Below is a small trained network, with its code and all its weights. Each question gives an input and a class and asks what happens when units are switched off, that is, made to give their printed mean instead of their output.

import numpy as np


def w(rows, s, z=0):
    codes = np.array(rows[::2]) - 128.0
    scale = np.full(codes.shape[1], s)
    scale[-1] = z or s
    return codes * scale


def f(y):
    return np.maximum(y, 0)


def log_softmax(a):
    a = a - a.max(-1, keepdims=True)
    return a - np.log(np.exp(a).sum(-1, keepdims=True))


def net(x, mask):
    res = np.array(x, float).reshape(1, 4) / 4 @ E
    y = f(res @ A[0][:, :-1].T + A[0][:, -1])
    res = res + np.where(mask, y, B[0][:, -1]) @ B[0][:, :-1]
    return log_softmax(res[-1] @ U[:, :-1].T + U[:, -1])


A, B = {}, {}
E = w([
[148,169,11,2,81,41],'x0',
[88,70,44,186,197,78],'x1',
[249,115,134,115,209,134],'x2',
[195,169,90,225,56,98],'x3',
],0.0058)
A[0] = w([
[187,129,115,110,163,130,75],'n0',
[69,124,132,15,194,130,82],'n1',
[98,110,9,152,191,103,6],'n2',
[218,132,107,86,191,135,9],'n3',
[108,118,135,85,154,125,39],'n4',
[192,128,106,99,169,130,94],'n5',
[161,159,198,99,79,134,25],'n6',
[29,150,86,104,60,131,59],'n7',
[169,173,167,47,59,157,98],'n8',
[193,167,69,179,54,99,32],'n9',
[106,120,164,91,160,133,48],'n10',
[154,146,30,30,108,101,9],'n11',
],0.012,0.0023)
B[0] = w([
[60,132,170,91,79,141,168],'n0',
[224,162,38,178,42,178,230],'n1',
[69,43,49,60,199,80,210],'n2',
[53,94,182,122,20,81,190],'n3',
[127,83,90,155,85,179,157],'n4',
[98,144,169,123,70,70,180],'n5',
[81,9,80,119,181,131,182],'n6',
[78,108,227,98,39,79,209],'n7',
[80,110,44,87,211,50,220],'n8',
[196,112,53,160,37,217,208],'n9',
[164,75,110,165,108,173,161],'n10',
[148,141,236,202,239,202,255],'n11',
],0.015,0.008)
U = w([
[209,123,26,155,61,187,70],'0',
[82,78,36,58,227,61,87],'1',
[75,136,220,85,40,61,93],'2',
[137,123,231,216,253,195,180],'3',
[160,186,106,79,154,85,255],'4',
],0.0081,0.004)

Each question gives the input, the list of numbers given to net, and the class t.
The units are the neurons (one row each of A and B). Each row of codes is followed by its name. A weight is (code - 128) times the scale printed after its matrix; where a second scale follows, it is the last column's (A, B and U).
mask holds one flag per neuron, in row order. A switched-off neuron (its flag False) gives its mean, the last column of its row in B, instead of its output. The means were averaged over made-up inputs and are rounded, as every weight is.
A unit's drop is (log p(t) with every unit on - log p(t) with that unit switched off) / (log p(t) with every unit on - log p(t) with every unit switched off).
The circuit of an input: a set's keep is (log p(t) with only the set's units on - log p(t) with every unit switched off) / (log p(t) with every unit on - log p(t) with every unit switched off). Starting from all 12 units, units are removed one at a time, each time the one whose removal leaves the highest keep (on an exact tie, the one counted first), for as long as the keep stays at least 0.8.
units of the circuit, in order: the units of the circuit, biggest drop first
top k neurons: the k neurons with the biggest drops, biggest first
drop when u is switched off: that unit's drop, to one decimal
input [5,2,8,-7], class 2: units of the circuit, in order	(n3)
input [1,-6,7,-3], class 2: top 2 neurons	(n3, n2)
input [-1,3,-4,0], class 2: top 2 neurons	(n11, n8)
input [-3,-2,6,3], class 2: units of the circuit, in order	(n11, n1, n3)
input [7,1,5,-5], class 3: top 3 neurons	(n11, n9, n7)
input [6,-8,6,2], class 1: top 3 neurons	(n8, n6, n7)
input [1,-8,3,-7], class 1: top 2 neurons	(n8, n9)
input [-2,-2,4,-1], class 2: units of the circuit, in order	(n11, n2, n1)
input [6,6,-8,5], class 2: top 3 neurons	(n7, n8, n1)
input [-7,8,6,3], class 1: top 2 neurons	(n11, n2)
input [-6,-7,-7,-8], class 0: top 2 neurons	(n1, n11)
input [8,-4,8,7], class 2: top 2 neurons	(n3, n5)
input [7,-6,-4,6], class 3: top 2 neurons	(n11, n1)
input [-4,7,6,5], class 1: units of the circuit, in order	(n2)
input [-2,2,5,2], class 2: units of the circuit, in order	(n11, n1, n8)
input [0,-5,6,-6], class 0: top 2 neurons	(n1, n7)
input [7,2,4,-1], class 3: drop when n11 is switched off	1.8
input [8,1,-4,0], class 3: drop when n11 is switched off	1.4
input [-4,-6,8,-7], class 2: drop when n8 is switched off	0.0
input [-8,8,1,-2], class 1: units of the circuit, in order	(n11)
